Read these off the grid that follows.
1) Find the fifth-last entry, reading row by row.
2) Find the last entry, reading row by row.
3) Find the entry just right of 15.
4) Find the entry directly above the largest entry.
5) Find the largest entry in the last column.
6) Find the first entry in the row that holds the smallest entry.
7) Find the largest entry in the last row.
8) Find the entry just right of -20.
13,29,-3,-43,15,-20,-12,1,20
-27,-4,11,-30,-8,-18,33,-27,48
-22,1,-8,14,-46,26,-27,-32,21
1) -46
2) 21
3) -20
4) 20
5) 48
6) -22
7) 26
8) -12

Read these off the table that follows.
1) The first entry of the largest entry's row?
2) The bottom entry of the column that holds the smallest entry?
3) The 2nd largest entry?
[[135 754 581 947]
 [555 426 660 553]]
1) 135
2) 555
3) 754

array([[ -3,  16,   6,  31, -33,  -9, -11, -40, -36],
       [ -5,  -5, -34, -12,   5,  10,  17,   5, -15]])
The last entry, reading row by row: -15
The bottom entry of the column that holds the largest entry is -12
Report the entry just right of 16.
A: 6
Report the smallest entry in the last row.
A: -34
The largest entry in the first column is -3
The 5th-last entry, reading row by row: 5
Report the top entry of the column that holds the smallest entry.
A: -40
The first entry on the diagonal from the top-right corner is -36
Report the largest entry in the first row.
A: 31
Report the fifth entry, reading row by row.
A: -33

Questions about the row below.
1) What is the third entry from the left?
2) What is the first entry from the left?
3) What is the entry just left of -18?
4) What is the first entry from the right?
5) What is the entry just right of -29?
[-36  22  18   3 -11 -18  -1 -57 -29  12 -14]
1) 18
2) -36
3) -11
4) -14
5) 12

Read these off the grid that follows. Rows and columns are numbered from 1.
1) Which number is the entry at row 1, column 1?
2) Which number is the entry in the bottom-left corner?
3) Which number is the entry in row 3 and column 1?
4) Which number is the entry at row 2, column 1?
5) Which number is the entry in row 1 and column 3?
6) Which number is the entry in row 3 and column 3?
7) Which number is the entry directly above the largest entry?
8) Which number is the entry in row 1 and column 2?
16,-24,-15,-3,-18,-22,18,-12,-4,-33,10,10,-5,-6
-7,-29,-2,-10,-8,14,23,26,33,-12,-8,-12,-1,-28
-1,-32,12,-20,17,7,12,20,14,-2,6,-26,6,-18
-18,7,-9,8,17,22,10,-18,16,17,18,11,14,-1
-9,-9,2,10,-33,-9,-25,-1,-26,24,-2,-2,-4,6
-8,-7,4,-9,-24,-5,-29,-18,-13,22,-7,-3,-6,-4
-5,-8,-7,-1,-26,2,-21,9,-9,11,-15,-13,-16,11
-9,-8,-9,8,-27,10,-25,6,-20,32,3,5,-27,29
-21,-8,-8,28,5,21,-12,-13,7,43,25,21,-6,-21
-23,-1,4,14,33,36,-10,-23,1,6,30,23,34,-18
-1,-31,25,-13,-3,5,33,10,12,-17,-6,-30,0,-19
1) 16
2) -1
3) -1
4) -7
5) -15
6) 12
7) 32
8) -24

Questions about the matrix below.
1) Which number is the entry directly below 42?
2) Which number is the 2nd entry on the main diagonal?
3) Which number is the entry just right of the smallest entry?
4) Which number is the 1st entry, reading row by row?
5) Which number is the top-right entry?
6) Which number is the largest entry in the last row?
7) Which number is the bottom-right entry?
8) Which number is the third entry, reading row by row?
array([[68, 41, 79, 49, 53, 19, 77, 32, 52],
       [17, 41, 50, 33, 42, 17, 41, 19, 54],
       [32, 13, 21, 15, 26, 37, 22, 39, 21],
       [18, 30, 47, 39, 39, 37, 68,  1, 54],
       [24,  9, 68, 17, 55, 45, 40, 30, 68],
       [58, 53, 46, 36, 51, 35, 55, 24, 49],
       [39, 13, 22, 36, 33, 34, 35, 32, 28],
       [45, 51, 44, 26, 43, 31, 22, 31, 41],
       [40, 18, 21, 30, 18, 31, 54, 49, 23],
       [12,  4,  7, 45, 11, 12, 26,  8, 26]])
1) 26
2) 41
3) 54
4) 68
5) 52
6) 45
7) 26
8) 79

B =
[[-22 -38  -5  -3]
 [  0  13  30  36]
 [-14   1  18  -3]
 [ 22  -3  -7  26]
 [-21  17 -38 -11]
 [  4 -36 -11 -15]
 [ 20 -12  -7  -8]
 [ -4  10   5  22]
 [ 16 -10  -5  42]
 [  5 -16 -18  36]
 [-19  25  -9  -6]]
Rows and columns are numbered from 1.
Report the entry at row 1, column 2.
A: -38
Report the entry just left of -8.
A: -7
Report the top-right entry.
A: -3
Report the bottom-right entry.
A: -6
The largest entry -> 42
Report the entry in row 1 and column 3.
A: -5
The entry in row 1 and column 1 -> -22
Report the entry just left of 13.
A: 0
The entry directly below 1 is -3
The entry just left of -18 -> -16
The entry at row 3, column 1 is -14
The bottom-left entry: -19
Report the entry directly below 30.
A: 18
The entry directly above 20 -> 4
Report the entry directly above the largest entry.
A: 22
The entry just right of 20 -> -12
Report the entry just right of 13.
A: 30

Questions about the row below.
1) Report the entry just right of 37.
2) Report the entry just left of -5.
3) Report the entry just right of the largest entry.
[-19, 37, -26, -8, 16, -5, 10, 2, 8, 28, 52, 21, 31, -22]
1) -26
2) 16
3) 21

Questions about the array below. Counting starts at 1.
1) Find the entry directly below 649.
2) Find the bottom entry of the column that holds the largest entry.
3) Find the entry at row 1, column 1.
4) Find the entry just right of the smallest entry.
5) Find the entry just right of the centre entry.
6) Find the entry at row 2, column 1.
7) Find the entry directly below 544.
8) Find the bottom-left entry.
803  537  408  695  704  636  742
761  555  376  714  711  646  750
761  610  332  706  790  635  774
847  343  360  855  830  460  853
646  535  310  695  928  554  756
792  558  309  792  859  544  649
841  596  210  679  738  568  697
1) 697
2) 738
3) 803
4) 679
5) 830
6) 761
7) 568
8) 841

Questions about the row below.
1) Which number is the entry just right of -38?
2) Which number is the entry just left of the centre entry?
array([ 40, -11,   2,  13,  33,  18,  -4, -46, -38,  -9, -39,  15,  -7,
        10,  -9])
1) -9
2) -4

Read these off the table that follows.
1) Give the third largest entry.
2) Give the entry just right of -8.0.
3) Give the entry just right of -1.1.
4) Give the entry just right of -26.0.
[[3.3, -4.3, -5.8, -0.8, -9.7, -14.5, -8.5, -6.7, -8.9, 2.9, -11.1, -3.0, -7.3, -27.6, 2.0], [-4.3, -6.5, -9.7, -9.4, -12.1, -13.4, -10.6, -11.6, -12.1, -8.7, -12.4, -10.6, -7.2, -14.8, -7.4], [-5.3, -5.8, -8.9, -5.7, -11.2, -12.0, -9.8, -10.2, -10.4, -4.3, -11.4, -9.0, -8.2, -18.1, -4.3], [5.5, -4.3, -13.4, -3.3, -15.1, -8.7, -16.4, -11.6, -6.8, -9.4, -20.0, 1.7, -11.1, -23.4, -11.2], [9.2, -5.3, -4.8, -5.1, -10.3, -19.7, -8.0, -6.2, -11.7, -0.6, -11.4, -4.6, -5.0, -26.0, 0.9], [3.8, -5.6, -6.5, -6.5, -10.9, -17.2, -8.8, -8.2, -11.7, -3.1, -11.6, -7.0, -5.9, -22.0, -2.0], [16.8, -5.4, -8.7, -8.3, -14.2, -19.3, -13.2, -9.1, -11.7, -10.4, -18.0, -1.1, -6.1, -23.9, -8.6]]
1) 5.5
2) -6.2
3) -6.1
4) 0.9

Questions about the table below. Indices start at 1.
1) What is the entry in the bottom-left corner?
2) What is the entry at row 1, column 1?
3) What is the entry at row 1, column 2?
4) What is the bottom entry of the column that holds the largest entry?
5) What is the entry at row 2, column 1?
6) What is the entry directly above the smallest entry?
7) What is the minimum?
8) What is the entry directly above 8?
[[-36  47 -29  38 -37 -12 -18  14  30 -16   7  44  -9]
 [ 13 -11 -47 -26  41  20  42 -32   3 -29  39  -6  23]
 [-43   9 -12  -1  -4 -31 -46  15   7  -2 -10  14  28]
 [ 10 -39 -12 -39 -35   2   4  -6 -43  22  -7 -20  21]
 [ 22   8  16  48 -37  -3  16   2  49 -16   6  14 -27]
 [-24 -37 -19  39  -3 -41 -34  46 -37  42  39   7  -3]
 [ -4  38 -43   9 -10   4  14 -29   9 -28   1 -40  14]
 [ -3   3 -39   3 -29  45  50  29  -2 -21 -13  12  38]]
1) -3
2) -36
3) 47
4) 50
5) 13
6) -29
7) -47
8) -39
